Below is a small trained network, with its code and all its weights. Each question gives an input and a target symbol and asks what happens when units are switched off, that is, made to give their printed mean instead of their output.

import numpy as np


def w(rows, s, z=0):
    codes = np.array(rows[::2]) - 128.0
    scale = np.full(codes.shape[1], s)
    scale[-1] = z or s
    return codes * scale


def norm(h):
    return h / np.sqrt((h * h).mean(-1, keepdims=True) + 1e-5)


def f(y):
    return y / 2 * (1 + np.tanh(0.7978845608 * (y + 0.044715 * y**3)))


def softmax(a):
    e = np.exp(a - a.max(-1, keepdims=True))
    return e / e.sum(-1, keepdims=True)


def log_softmax(a):
    a = a - a.max(-1, keepdims=True)
    return a - np.log(np.exp(a).sum(-1, keepdims=True))


def net(x, mask):
    ids = ['αβγδηλσφψω'.index(c) for c in x.split()]
    T = len(ids)
    res = E[ids] + P[:T]
    r = norm(res)
    for j in range(2):
        rows = slice(3 * j, 3 * j + 3)
        q, k, v = (r @ M[0][rows].T for M in (Q, K, V))
        z = softmax(np.where(np.tri(T) > 0, q @ k.T / 3**0.5, -1e9)) @ v
        o = O[0][rows]
        res = res + np.where(mask[j], z, o[:, -1]) @ o[:, :-1]
    y = f(norm(res) @ A[0][:, :-1].T + A[0][:, -1])
    res = res + np.where(mask[2:6], y, B[0][:, -1]) @ B[0][:, :-1]
    return log_softmax(norm(res)[-1] @ U[:, :-1].T + U[:, -1])


Q, K, V, O, A, B = {}, {}, {}, {}, {}, {}
E = w([
[77,120,108,137],'α',
[126,95,124,88],'β',
[125,86,23,250],'γ',
[163,108,118,111],'δ',
[161,105,112,132],'η',
[187,97,132,123],'λ',
[64,141,142,198],'σ',
[120,168,143,131],'φ',
[164,107,117,110],'ψ',
[167,108,117,109],'ω',
],0.021)
P = w([
[180,199,2,152],'0',
[174,162,80,197],'1',
[154,175,83,178],'2',
[162,147,116,147],'3',
[162,150,129,138],'4',
[171,134,148,128],'5',
[172,134,160,118],'6',
[166,120,177,120],'7',
[171,122,173,124],'8',
[172,102,188,138],'9',
],0.0071)
Q[0] = w([
[130,120,132,95],'H1',
[117,72,188,139],'H1',
[88,101,125,117],'H1',
[149,130,150,112],'H2',
[156,139,169,170],'H2',
[160,5,206,112],'H2',
],0.018)
K[0] = w([
[161,153,177,167],'H1',
[92,82,252,124],'H1',
[235,136,97,167],'H1',
[157,192,164,51],'H2',
[124,179,223,141],'H2',
[96,73,216,134],'H2',
],0.012)
V[0] = w([
[101,98,72,108],'H1',
[213,184,41,164],'H1',
[67,73,174,206],'H1',
[112,94,133,110],'H2',
[189,142,236,229],'H2',
[149,2,114,73],'H2',
],0.0098)
O[0] = w([
[111,9,87,68,140],'H1',
[179,131,103,209,254],'H1',
[170,103,2,154,117],'H1',
[54,99,126,195,103],'H2',
[216,196,60,121,178],'H2',
[183,34,78,238,117],'H2',
],0.0051,0.007)
A[0] = w([
[166,87,66,159,251],'N1',
[8,147,179,131,162],'N2',
[168,173,181,121,222],'N3',
[107,156,81,214,127],'N4',
],0.011,0.0034)
B[0] = w([
[109,146,189,95,254],'N1',
[245,138,187,76,180],'N2',
[2,222,150,149,183],'N3',
[152,71,103,54,193],'N4',
],0.0099,0.0081)
U = w([
[103,76,136,1,137],'α',
[26,68,211,161,201],'β',
[151,125,48,183,178],'γ',
[116,142,189,181,66],'δ',
[135,146,137,174,29],'η',
[200,189,144,222,166],'λ',
[140,187,62,51,111],'σ',
[23,183,156,150,254],'φ',
[121,140,188,181,38],'ψ',
[115,140,181,182,31],'ω',
],0.013,0.0055)

Each question gives the input, a string of symbols that net reads in full, and the target symbol t.
The units are the heads (3 rows each of Q, K, V and O) and the neurons (one row each of A and B). Each row of codes is followed by its name. A weight is (code - 128) times the scale printed after its matrix; where a second scale follows, it is the last column's (O, A, B and U).
mask holds one flag per unit, heads first, then neurons. A switched-off unit (its flag False) gives its mean, the last column of its rows in O or B, instead of its output. The means were averaged over made-up inputs and are rounded, as every weight is.
A unit's drop is (log p(t) with every unit on - log p(t) with that unit switched off) / (log p(t) with every unit on - log p(t) with every unit switched off).
The circuit of an input: a set's keep is (log p(t) with only the set's units on - log p(t) with every unit switched off) / (log p(t) with every unit on - log p(t) with every unit switched off). Starting from all 6 units, units are removed one at a time, each time the one whose removal leaves the highest keep (on an exact tie, the one counted first), for as long as the keep stays at least 0.8.
circuit, biggest first: the units of the circuit, biggest drop first
most important unit: the unit with the biggest drop
top k neurons: the k neurons with the biggest drops, biggest first
heads that matter: for each layer, one digit per head in row order, 1 if its drop is at least 0.15 and else 0, layers parted by /
drop when u is switched off: that unit's drop, to one decimal
input ω σ λ λ λ σ λ σ φ α, target α: heads that matter => 00
input γ λ σ, target γ: heads that matter => 10
input ω λ λ σ, target λ: heads that matter => 10
input β φ δ ω, target φ: most important unit => N3
input φ σ η, target φ: circuit, biggest first => (H2, N3, N2)
input σ α φ δ λ φ φ δ, target φ: heads that matter => 00
input γ λ ψ λ λ ψ, target λ: circuit, biggest first => (H2, N4)
input σ γ σ, target σ: circuit, biggest first => (N4, H2, H1)
input φ λ δ σ α φ λ ψ, target φ: circuit, biggest first => (N3, N4, N2)
input α σ δ, target α: circuit, biggest first => (H1, H2)
input σ α σ δ λ φ β φ λ, target φ: top 3 neurons => (N3, N2, N4)
input σ φ ω φ δ σ α λ, target σ: circuit, biggest first => (H1, H2)
input λ φ φ λ, target φ: circuit, biggest first => (N3, H2, H1)
input γ β λ ψ λ λ λ δ, target λ: circuit, biggest first => (H2)
input λ α σ φ ψ λ β, target β: top 2 neurons => (N2, N4)
input λ ψ δ γ γ σ λ λ δ, target λ: top 2 neurons => (N4, N2)
input α σ ψ, target α: top 2 neurons => (N3, N1)
input φ δ ψ, target φ: top 2 neurons => (N3, N2)
input λ α φ α γ σ, target α: drop when H1 is switched off => 0.2
input λ ψ ψ λ δ ψ, target λ: circuit, biggest first => (N4)
input α γ δ λ α λ σ σ φ λ, target σ: drop when N4 is switched off => -0.3
input λ λ λ φ λ λ ω, target λ: drop when H1 is switched off => -0.2
